In the rows, zero is written as 100.
Facts:
Λ(letror, buklas); Λ(kloklol, plozem); Λ(brukon, drosim); Λ(gronal, luklibe); Λ(drastek, nibrifal); Λ(bolur, rubran)
Λ(klestin, vova); Λ(risi, mokevu); Λ(robrel, grikluvir); Λ(klomi, bolur); Λ(tadarur, dumo); Λ(plolar, kluplil)
Λ(kloka, gosubrol); Λ(musi, diber); Λ(zutrarul, drosim); Λ(tigral, rubran); Λ(lales, nitipla); Λ(kero, luklibe)
Λ(kluko, drizam); Λ(grofal, drastek); Λ(kasas, grikluvir); Λ(zovor, drekir); Λ(flopi, rubran); Λ(muvuk, drekir)
Λ(drizam, fabro); Λ(godul, flopi); Λ(sosin, grikluvir); Λ(floskitre, drosim); Λ(nitur, tuklatuk); Λ(fiboflik, brugan)
Λ(dero, poplozal); Λ(tritris, brodes); Λ(rifa, gosubrol); Λ(depupo, plozem); Λ(soski, luklibe); Λ(zastor, stutak)
Λ(vepla, gosubrol); Λ(tise, brodes); Λ(mezem, zona); Λ(rusker, zutrarul); Λ(kluri, fiflik); Λ(trusto, dero)
Λ(rogrek, mizil); Λ(drekir, nitipla); Λ(drozal, vobrumil); Λ(plubal, pobude); Λ(brugim, brugan); Λ(grotir, vobrumil)
Λ(dedun, plozem); Λ(plozem, vobrumil); Λ(niflek, bolur); Λ(brofu, zona); Λ(plibe, vobrumil); Λ(raskik, mizil)
Λ(drige, drekir); Λ(skanu, brodes); Λ(dutal, pobude); Λ(beska, poplozal); Λ(zosto, poplozal); Λ(foplam, rubran)
Λ(bromisal, plozem); Λ(dumo, fabro); Λ(mokevu, gosubrol); Λ(stutak, nubo); Λ(tronul, fabro); Λ(dretek, buklas)
Λ(platrur, tuklatuk); Λ(gubruk, drastek); Λ(dubok, mizil); Λ(flogis, fabro); Λ(lostak, drekir); Λ(grikluvir, fiflik)
Λ(bruli, drosim); Λ(zugrum, mokevu); Λ(drebo, fabro); Λ(voskir, drosim); Λ(mibafer, drizam); Λ(meplan, nibrifal)
Λ(flutrubri, tigral); Λ(nedropos, fabro); Λ(tradis, grikluvir); Λ(plinurom, gosubrol); Λ(zogri, flopi); Λ(mitrek, mokevu)
Λ(lero, fiflik); Λ(dradugrun, buklas); Λ(trabor, mizil); Λ(musti, nitipla); Λ(flavabrun, zona); Λ(pidozon, plozem)
Λ(grapar, vobrumil); Λ(netok, drastek); Λ(nali, nitipla); Λ(kludem, dero); Λ(klorone, skanu); Λ(nubo, zona)
Λ(buklas, klorir); Λ(grugu, zutrarul); Λ(zugo, luklibe); Λ(vova, drastek); Λ(mekek, gosubrol); Λ(zubos, drastek)
Λ(drinek, brodes); Λ(pobude, zona); Λ(drosim, rubran); Λ(kofla, zutrarul); Λ(kuplem, vova); Λ(luklibe, fabro)
Λ(mokun, drosim); Λ(ludros, lales); Λ(mizil, poplozal); Λ(trera, dumo); Λ(toskazi, stutak); Λ(pagrus, brodes)
Λ(drubik, buklas); Λ(grimade, magrin); Λ(gruplam, fiflik); Λ(bibrizi, luklibe); Λ(visik, fiflik); Λ(gubro, stutak)
Λ(trigro, klorir); Λ(laku, nibrifal); Λ(skoskodam, poplozal); Λ(magrin, nibrifal); Λ(brugan, nibrifal); Λ(gosubrol, kluplil)
Λ(parak, lales); Λ(drogrem, plozem); Λ(nuta, brugan); Λ(mifi, magrin); Λ(diber, fiflik); Λ(zitik, lales)
Λ(neki, drastek); Λ(gazan, drekir); Λ(mebar, lales); Λ(nage, diber); Λ(koser, diber); ξ(letror, 418)
ξ(kloklol, 418); ξ(brukon, 963); ξ(gronal, 198); ξ(vobrumil, 418); ξ(nitipla, 147); ξ(rubran, 418)
ξ(drastek, 147); ξ(bolur, 198); ξ(klestin, 198); ξ(risi, 963); ξ(robrel, 418); ξ(klomi, 963)
ξ(tadarur, 147); ξ(plolar, 198); ξ(kloka, 147); ξ(musi, 418); ξ(zutrarul, 147); ξ(tigral, 198)
ξ(lales, 418); ξ(kero, 147); ξ(brodes, 418); ξ(kluko, 198); ξ(grofal, 147); ξ(kasas, 147)
ξ(zovor, 147); ξ(flopi, 147); ξ(muvuk, 963); ξ(drizam, 418); ξ(godul, 147); ξ(sosin, 418)
ξ(floskitre, 963); ξ(nitur, 418); ξ(fiboflik, 963); ξ(dero, 198); ξ(tritris, 198); ξ(rifa, 963)
ξ(depupo, 963); ξ(soski, 147); ξ(zastor, 198); ξ(vepla, 198); ξ(tise, 198); ξ(mezem, 198)
ξ(rusker, 418); ξ(kluri, 198); ξ(trusto, 198); ξ(rogrek, 147); ξ(drekir, 147); ξ(drozal, 198)
ξ(plubal, 147); ξ(brugim, 147); ξ(fiflik, 147); ξ(grotir, 963); ξ(dedun, 198); ξ(plozem, 198)
ξ(niflek, 147); ξ(brofu, 418); ξ(plibe, 147); ξ(raskik, 418); ξ(drige, 418); ξ(kluplil, 963)
ξ(skanu, 963); ξ(dutal, 418); ξ(beska, 963); ξ(zosto, 198); ξ(foplam, 147); ξ(bromisal, 418)
ξ(dumo, 418); ξ(mokevu, 198); ξ(stutak, 418); ξ(tronul, 963); ξ(dretek, 147); ξ(platrur, 198)
ξ(nibrifal, 963); ξ(gubruk, 963); ξ(dubok, 963); ξ(flogis, 418); ξ(klorir, 418); ξ(lostak, 198)
ξ(grikluvir, 418); ξ(fabro, 418); ξ(bruli, 963); ξ(zugrum, 963); ξ(drebo, 147); ξ(voskir, 418)
ξ(mibafer, 418); ξ(meplan, 198); ξ(flutrubri, 147); ξ(nedropos, 418); ξ(tradis, 147); ξ(plinurom, 147)
ξ(zogri, 418); ξ(mitrek, 418); ξ(lero, 147); ξ(dradugrun, 963); ξ(trabor, 147); ξ(musti, 147)
ξ(flavabrun, 963); ξ(pidozon, 147); ξ(grapar, 418); ξ(netok, 418); ξ(nali, 418); ξ(kludem, 418)
ξ(klorone, 418); ξ(nubo, 418); ξ(buklas, 198); ξ(grugu, 418); ξ(zugo, 198); ξ(vova, 198)
ξ(mekek, 963); ξ(zubos, 198); ξ(tuklatuk, 418); ξ(drinek, 198); ξ(pobude, 198); ξ(drosim, 963)
ξ(kofla, 198); ξ(kuplem, 418); ξ(luklibe, 418); ξ(mokun, 198); ξ(ludros, 147); ξ(mizil, 418)
ξ(trera, 418); ξ(poplozal, 963); ξ(toskazi, 418); ξ(pagrus, 418); ξ(drubik, 418); ξ(grimade, 198)
ξ(zona, 418); ξ(gruplam, 963); ξ(bibrizi, 418); ξ(visik, 418); ξ(gubro, 198); ξ(trigro, 198)
ξ(laku, 418); ξ(skoskodam, 418); ξ(magrin, 963); ξ(brugan, 147); ξ(gosubrol, 418); ξ(parak, 963)
ξ(drogrem, 147); ξ(nuta, 963); ξ(mifi, 147); ξ(diber, 198); ξ(zitik, 418); ξ(neki, 963)
ξ(gazan, 147); ξ(mebar, 418); ξ(nage, 963); ξ(koser, 147); ε(letror, trusto); ε(kloklol, zastor)
ε(brukon, tradis); ε(gronal, skanu); ε(bolur, tise); ε(klestin, klomi); ε(robrel, tadarur); ε(klomi, kluri)
ε(tadarur, brugan); ε(plolar, drogrem); ε(tigral, parak); ε(brodes, raskik); ε(zovor, bolur); ε(godul, robrel)
ε(sosin, grikluvir); ε(fiboflik, drosim); ε(dero, dumo); ε(rifa, dedun); ε(depupo, mezem); ε(zastor, letror)
ε(vepla, dretek); ε(tise, poplozal); ε(rogrek, dero); ε(drozal, drinek); ε(plubal, brukon); ε(brugim, plibe)
ε(dedun, brodes); ε(niflek, vova); ε(plibe, fiboflik); ε(raskik, magrin); ε(skanu, gruplam); ε(dumo, plolar)
ε(stutak, flogis); ε(dretek, soski); ε(gubruk, gosubrol); ε(flogis, sosin); ε(lostak, mibafer); ε(grikluvir, bruli)
ε(bruli, kuplem); ε(drebo, nage); ε(voskir, visik); ε(mibafer, depupo); ε(tradis, musti); ε(plinurom, grotir)
ε(musti, tigral); ε(nali, godul); ε(buklas, drozal); ε(vova, laku); ε(mekek, plozem); ε(tuklatuk, vepla)
ε(drinek, mekek); ε(pobude, drubik); ε(drosim, klorone); ε(drubik, rifa); ε(grimade, niflek); ε(zona, klorir)
ε(visik, zovor); ε(gubro, drekir); ε(magrin, zona); ε(parak, flutrubri); ε(drogrem, nibrifal); ε(nuta, voskir)
ε(neki, stutak); ε(nage, tronul)

Known rows:
voskir: [95 110 104 129 87 86 98 88 112 57 97 109 117 84 106 139 85 100 92 84 91 76 110 107 88 90]
mebar: [100 112 109 100 98 99 77 104 110 105 98 105 85 98 85 104 87 101 104 105 94 81 107 98 89 93]
mifi: [105 110 112 83 100 104 113 106 110 75 106 103 113 92 85 75 82 95 99 98 92 80 107 101 94 97]
gubruk: [104 105 98 83 78 150 118 94 119 102 104 92 112 85 84 95 77 97 97 93 109 74 106 93 108 109]
zosto: [96 105 101 88 89 99 100 114 104 98 102 105 75 93 94 108 98 98 97 104 98 77 103 111 98 90]
zastor: [95 76 90 91 84 112 103 106 106 108 100 100 83 89 96 114 97 98 98 101 93 87 100 122 98 90]
mokun: [93 145 100 101 84 77 107 95 100 48 103 109 91 87 120 131 98 95 89 92 95 70 111 119 100 88]
gosubrol: [98 112 92 145 120 73 90 111 64 128 99 81 119 128 110 111 127 100 117 114 106 99 76 76 90 126]
pagrus: [100 114 112 97 98 102 79 101 110 101 98 106 84 96 85 107 86 101 101 101 96 82 108 100 90 93]
skoskodam: [100 113 109 98 98 100 79 102 110 104 99 105 85 98 85 106 87 101 102 102 94 83 107 99 90 93]
dretek: [100 75 91 88 95 96 97 104 110 88 98 102 115 91 94 77 91 99 103 100 83 91 105 117 93 90]
plibe: [101 73 93 115 126 81 130 91 70 117 99 86 127 123 123 84 127 98 104 106 109 150 82 83 106 119]
dero: [94 76 96 125 115 96 135 90 67 127 99 81 110 126 118 105 128 96 92 106 112 138 81 87 127 117]
nitur: [100 115 112 96 98 101 79 100 111 102 99 106 85 96 86 108 86 100 100 101 95 82 108 100 91 93]
foplam: [97 129 100 93 99 75 100 97 105 44 100 109 118 91 112 90 94 96 92 94 87 76 111 111 95 89]
flutrubri: [98 117 104 90 99 78 94 99 104 47 101 109 115 93 109 87 95 98 96 97 86 75 110 112 96 90]
mitrek: [98 114 99 112 92 90 74 115 107 107 98 100 90 96 85 104 89 101 110 111 85 70 103 92 88 94]
poplozal: [103 114 93 118 118 84 124 94 84 118 99 95 120 118 122 92 127 106 101 107 115 127 79 75 120 121]
fiflik: [104 92 101 112 130 76 126 99 66 114 101 92 124 128 122 75 128 98 105 109 111 141 83 79 102 120]

Rows:
No name comes twice in this set of rows, the named rows included.
[103 115 113 124 129 85 110 89 70 124 100 93 114 125 116 120 125 99 99 107 113 145 90 78 97 124]  klorir
[103 81 103 84 92 117 118 99 112 89 104 97 119 88 85 85 81 95 100 95 87 86 106 112 94 98]  brugim
[93 98 102 142 111 75 139 86 66 87 100 105 124 92 132 144 127 98 91 87 113 125 83 82 101 111]  bolur
[102 95 118 85 103 143 140 87 72 126 117 79 121 105 102 133 111 91 94 95 114 139 82 81 115 130]  vova
[97 85 102 84 82 136 122 101 109 109 107 95 89 86 88 121 84 95 96 96 97 82 102 118 97 97]  grimade
[107 116 117 83 97 120 124 103 112 76 111 100 116 90 82 79 78 93 98 95 95 76 108 97 95 106]  grofal
[101 83 105 130 122 91 116 87 73 126 98 89 121 121 115 124 124 99 101 103 112 152 88 80 100 124]  tuklatuk
[94 76 79 102 80 98 92 118 103 113 100 91 87 89 94 112 100 99 107 111 82 70 95 115 90 91]  vepla
[96 154 88 102 81 78 91 91 113 44 98 109 111 86 119 106 92 101 90 92 107 68 112 98 109 89]  floskitre
[101 75 109 142 125 92 130 90 78 126 97 95 123 108 110 134 125 104 109 100 113 143 71 76 91 123]  visik
[103 84 97 122 128 93 107 87 72 130 97 86 119 116 122 129 126 99 99 107 111 154 88 79 92 124]  zona
[93 88 102 121 97 78 129 85 57 80 105 102 122 114 133 141 128 97 97 97 111 115 100 97 131 124]  tigral
[106 106 95 83 78 149 118 94 119 104 106 92 113 85 84 94 76 96 98 92 110 83 106 97 106 108]  neki
[96 152 104 136 124 68 134 86 63 42 102 107 129 110 133 121 127 93 89 90 111 123 110 84 109 111]  zutrarul
[95 105 84 138 110 74 119 118 58 127 104 81 110 124 122 114 128 97 111 113 109 97 72 77 96 122]  mokevu

Now the same nodes, written a new way:
Known rows:
drebo: [99 102 107 95 104 99 98 102 101 110 103 98 95 86 99 101 99 107 108 100 96 116 100 96 104 98 100 107 95 100 99 93 106 103 89]
parak: [96 102 114 107 105 99 90 97 103 114 105 96 97 104 105 108 105 104 114 88 94 98 98 101 92 96 106 110 100 104 94 95 106 93 95]
vepla: [100 98 122 96 113 102 99 105 97 106 116 99 101 94 105 107 103 101 116 89 92 98 99 103 96 95 104 107 99 95 105 92 100 94 92]
tise: [104 103 102 97 110 92 99 101 99 109 106 95 90 89 100 99 101 107 119 95 92 94 99 97 100 100 108 107 95 96 99 93 99 97 91]
grotir: [106 101 112 118 114 88 97 93 108 117 114 101 96 114 95 98 104 104 87 102 95 104 97 98 98 105 111 101 93 102 79 91 107 95 90]
vobrumil: [94 105 85 87 108 102 104 98 93 97 103 109 94 94 95 94 105 106 90 102 100 107 89 92 112 83 110 94 90 94 114 84 99 107 95]
kero: [97 101 107 97 98 103 109 102 100 104 93 105 89 92 103 102 107 104 105 103 98 128 102 92 104 89 104 103 94 93 92 96 114 96 93]
tigral: [92 115 70 105 101 102 92 91 87 107 99 95 105 103 95 89 98 114 104 95 102 85 89 97 100 74 148 108 100 101 92 86 103 106 100]
klomi: [102 115 99 116 105 90 97 97 94 107 103 90 102 106 99 97 93 104 108 99 96 81 99 100 86 97 127 112 97 103 84 99 106 97 97]
tuklatuk: [95 105 78 87 106 103 97 99 91 98 103 106 99 86 94 91 106 108 105 104 97 101 91 94 111 84 116 97 92 99 117 83 98 111 90]
kloka: [99 102 118 94 104 102 106 101 104 112 105 103 93 95 101 104 100 107 92 96 99 125 98 95 105 99 96 104 93 95 98 94 107 98 93]
mebar: [95 100 96 84 98 104 113 102 96 95 92 102 90 82 98 105 104 102 105 117 100 124 100 89 110 89 87 102 90 92 92 94 112 96 91]
kasas: [96 102 112 99 108 97 103 101 100 107 104 98 92 99 101 107 101 100 93 95 97 104 92 97 104 99 97 102 92 95 98 93 104 96 94]
pidozon: [98 103 111 98 107 97 104 101 100 109 105 98 91 98 101 108 100 99 93 96 97 104 92 97 104 100 94 102 92 96 96 94 103 95 93]
drekir: [96 105 95 102 107 99 101 98 97 104 101 109 92 103 101 91 107 105 88 92 99 110 91 96 106 85 125 96 95 94 112 88 101 106 95]
lales: [94 104 87 87 107 103 105 98 94 98 103 109 95 94 95 95 106 108 88 100 101 109 90 91 113 85 108 95 91 93 114 85 99 106 95]
nitipla: [94 106 96 102 107 100 101 98 97 104 101 108 92 103 101 91 107 107 88 91 98 108 90 94 107 84 124 96 93 95 110 88 102 106 96]
brodes: [97 104 88 87 111 103 108 101 93 96 96 108 106 79 89 83 104 97 111 99 101 105 91 95 107 86 123 94 93 103 116 84 97 114 95]
buklas: [99 105 88 105 107 99 96 98 95 105 103 106 96 97 101 85 109 111 110 91 96 101 93 96 102 84 129 101 96 99 114 85 100 110 95]

Rows:
No name comes twice in this set of rows, the named rows included.
[98 120 83 112 100 93 93 92 93 111 97 86 103 105 95 97 87 109 103 104 101 85 99 98 89 93 131 118 98 105 67 99 114 97 99]  brukon
[104 102 132 104 111 96 102 102 105 111 104 103 105 97 102 100 105 97 115 85 95 110 101 102 88 100 115 107 101 106 102 96 102 97 96]  rifa
[106 119 80 86 103 90 104 98 84 99 105 83 99 79 83 100 81 108 107 118 100 73 97 94 106 97 114 109 90 95 81 95 101 97 89]  voskir
[98 107 92 114 107 95 91 96 98 106 101 109 97 109 105 84 113 109 109 86 94 101 96 99 93 84 141 102 99 103 115 89 101 109 94]  skanu

The same nodes again, as new rows of numbers:
Known rows:
risi: [90 107 84 90 105 92 87 97 108 123 120 93 95 102 101 76 106 102 94 99 109 104 111 112 101 99 88 97 105 99 99 115 103 99 85 108 105 101 103 81 113 86 86 123 92 95]
poplozal: [112 88 104 95 108 92 106 93 100 91 56 113 105 104 79 131 128 101 87 114 116 117 112 105 114 115 108 53 136 120 84 96 95 107 101 93 110 77 108 93 101 116 39 65 113 79]
dero: [105 84 110 109 102 99 120 93 64 88 68 110 105 98 102 146 119 101 82 112 125 86 135 99 104 106 106 98 98 107 85 91 81 111 129 88 106 84 106 107 80 133 90 57 79 91]
grugu: [100 100 100 103 105 112 91 80 99 97 99 88 105 99 81 93 84 88 106 102 97 99 77 101 96 119 96 106 88 90 105 104 95 104 83 116 94 115 93 116 92 85 122 129 103 111]
bolur: [114 85 148 101 103 113 115 69 83 76 29 107 116 114 68 171 108 101 95 116 127 100 105 102 102 125 101 79 121 88 97 96 95 110 119 111 111 77 90 122 67 118 71 86 110 82]
plubal: [93 116 118 119 88 97 103 96 120 113 109 100 87 107 126 103 91 104 112 91 90 102 97 108 95 86 93 111 99 92 111 98 120 93 94 97 104 97 103 98 114 82 104 110 89 91]
brukon: [88 107 110 93 107 98 86 83 124 125 98 82 107 121 89 114 94 96 107 112 103 112 86 118 96 113 89 98 111 78 109 113 98 97 80 97 99 95 89 103 91 72 67 131 114 104]
drige: [97 106 82 101 100 101 95 96 91 96 106 99 96 86 93 70 93 94 100 95 94 97 87 99 100 100 100 100 86 105 100 103 101 98 89 119 95 115 100 98 106 90 129 129 93 108]
drekir: [136 94 144 106 97 106 117 84 101 71 50 125 95 96 83 120 117 107 96 98 110 119 93 81 114 113 104 59 144 119 90 89 114 107 107 118 128 81 106 97 126 120 63 51 127 54]
kero: [107 100 105 115 101 111 92 115 107 116 133 94 99 103 129 93 94 111 112 85 73 109 83 96 93 89 106 127 119 103 105 92 111 104 117 82 95 106 111 102 114 84 100 85 85 94]
dretek: [107 108 110 112 98 100 99 104 99 122 119 94 95 98 126 92 93 103 106 90 90 103 96 93 97 99 88 117 104 97 102 98 124 105 92 98 112 109 107 100 114 91 100 91 96 96]
mibafer: [93 100 67 115 103 98 88 110 82 105 113 96 100 91 110 89 94 95 106 97 79 102 80 109 94 92 114 111 84 110 100 96 88 100 106 97 81 112 102 110 93 82 112 112 75 122]
bibrizi: [102 96 78 106 103 110 86 105 88 93 123 97 102 93 102 76 90 100 108 91 76 105 72 103 96 92 123 108 104 110 102 98 83 98 109 99 80 112 105 106 99 84 126 120 83 113]
gubruk: [85 108 101 86 99 98 103 119 117 125 127 91 107 122 126 93 85 100 93 99 97 96 120 105 101 72 98 79 111 91 109 105 94 86 71 75 95 106 122 85 89 104 91 118 103 132]
zastor: [104 95 114 68 101 114 97 106 107 94 139 96 99 100 88 64 95 110 99 94 105 88 98 93 97 87 100 126 103 81 107 113 83 91 124 117 105 100 87 84 108 103 131 116 126 93]
klorir: [111 87 83 110 106 80 111 92 80 76 53 113 101 88 79 127 119 87 93 118 107 104 102 93 111 118 113 76 87 125 81 85 86 106 106 90 100 92 98 116 87 121 80 50 108 100]
netok: [100 110 88 87 97 96 103 122 98 93 104 101 107 97 103 78 79 92 98 97 86 94 91 88 101 79 103 79 87 102 106 99 101 88 74 99 92 120 102 100 90 107 115 113 117 136]
brugim: [93 111 116 104 91 101 110 112 134 112 137 92 93 113 138 87 84 102 108 94 87 92 109 90 96 84 90 120 91 85 109 95 114 89 89 76 101 108 111 95 111 104 120 86 111 110]
dutal: [98 103 82 100 100 104 93 95 93 95 109 100 98 89 94 74 92 95 102 95 93 97 85 100 99 98 103 99 87 106 101 102 98 97 89 112 93 113 98 103 102 89 123 124 95 110]

Rows:
No name comes twice in this set of rows, the named rows included.
[101 99 70 90 107 91 90 109 95 99 123 90 99 85 87 62 94 90 104 102 90 99 81 93 100 101 104 113 76 103 96 103 88 99 97 106 95 115 86 102 103 92 119 98 121 114]  klorone
[94 90 97 101 102 86 108 80 116 87 69 109 92 105 87 131 132 98 87 119 127 105 131 111 113 117 102 69 110 114 86 97 85 101 100 81 104 73 106 88 105 121 72 74 102 77]  kluplil
[104 95 94 82 101 111 92 93 119 80 137 93 94 93 82 47 89 95 103 97 94 95 80 89 103 102 108 108 91 96 104 106 80 88 96 114 92 113 100 92 115 100 151 122 124 101]  letror
[106 104 99 117 102 97 97 102 82 132 126 89 96 94 134 91 95 101 99 88 98 94 110 93 96 104 81 129 99 102 97 100 131 117 92 95 113 117 117 100 115 97 100 80 79 99]  drogrem
[103 82 125 115 105 107 111 49 112 62 36 96 110 113 59 156 102 81 106 129 117 102 89 99 107 151 106 84 92 96 94 87 84 110 94 91 94 89 93 133 71 118 100 79 115 92]  rubran
[110 72 85 131 107 110 105 91 75 72 85 108 105 102 106 136 116 97 94 111 91 101 97 102 105 109 138 91 111 131 83 75 59 109 131 62 76 96 125 120 82 122 106 54 60 105]  dumo
[86 105 87 78 105 93 95 123 128 123 137 87 102 115 113 78 94 100 98 105 97 99 110 103 101 86 97 100 104 91 104 109 87 88 83 76 96 103 105 84 96 99 87 104 125 122]  fiboflik
[108 111 107 104 102 87 96 107 114 122 94 90 101 98 104 103 95 99 113 97 87 115 76 96 96 108 87 119 99 92 104 99 126 108 93 104 118 104 81 110 112 78 67 84 128 92]  flutrubri
[89 100 58 72 99 104 88 153 130 78 92 110 121 86 63 79 89 101 104 85 81 103 107 76 100 114 79 97 80 110 106 99 163 108 71 107 75 126 83 93 102 124 112 127 99 117]  laku
[96 93 107 94 101 82 123 119 110 97 67 111 112 123 110 147 112 96 85 120 110 103 135 101 112 92 110 48 115 112 90 88 83 94 87 55 99 83 116 96 77 135 50 48 120 118]  magrin

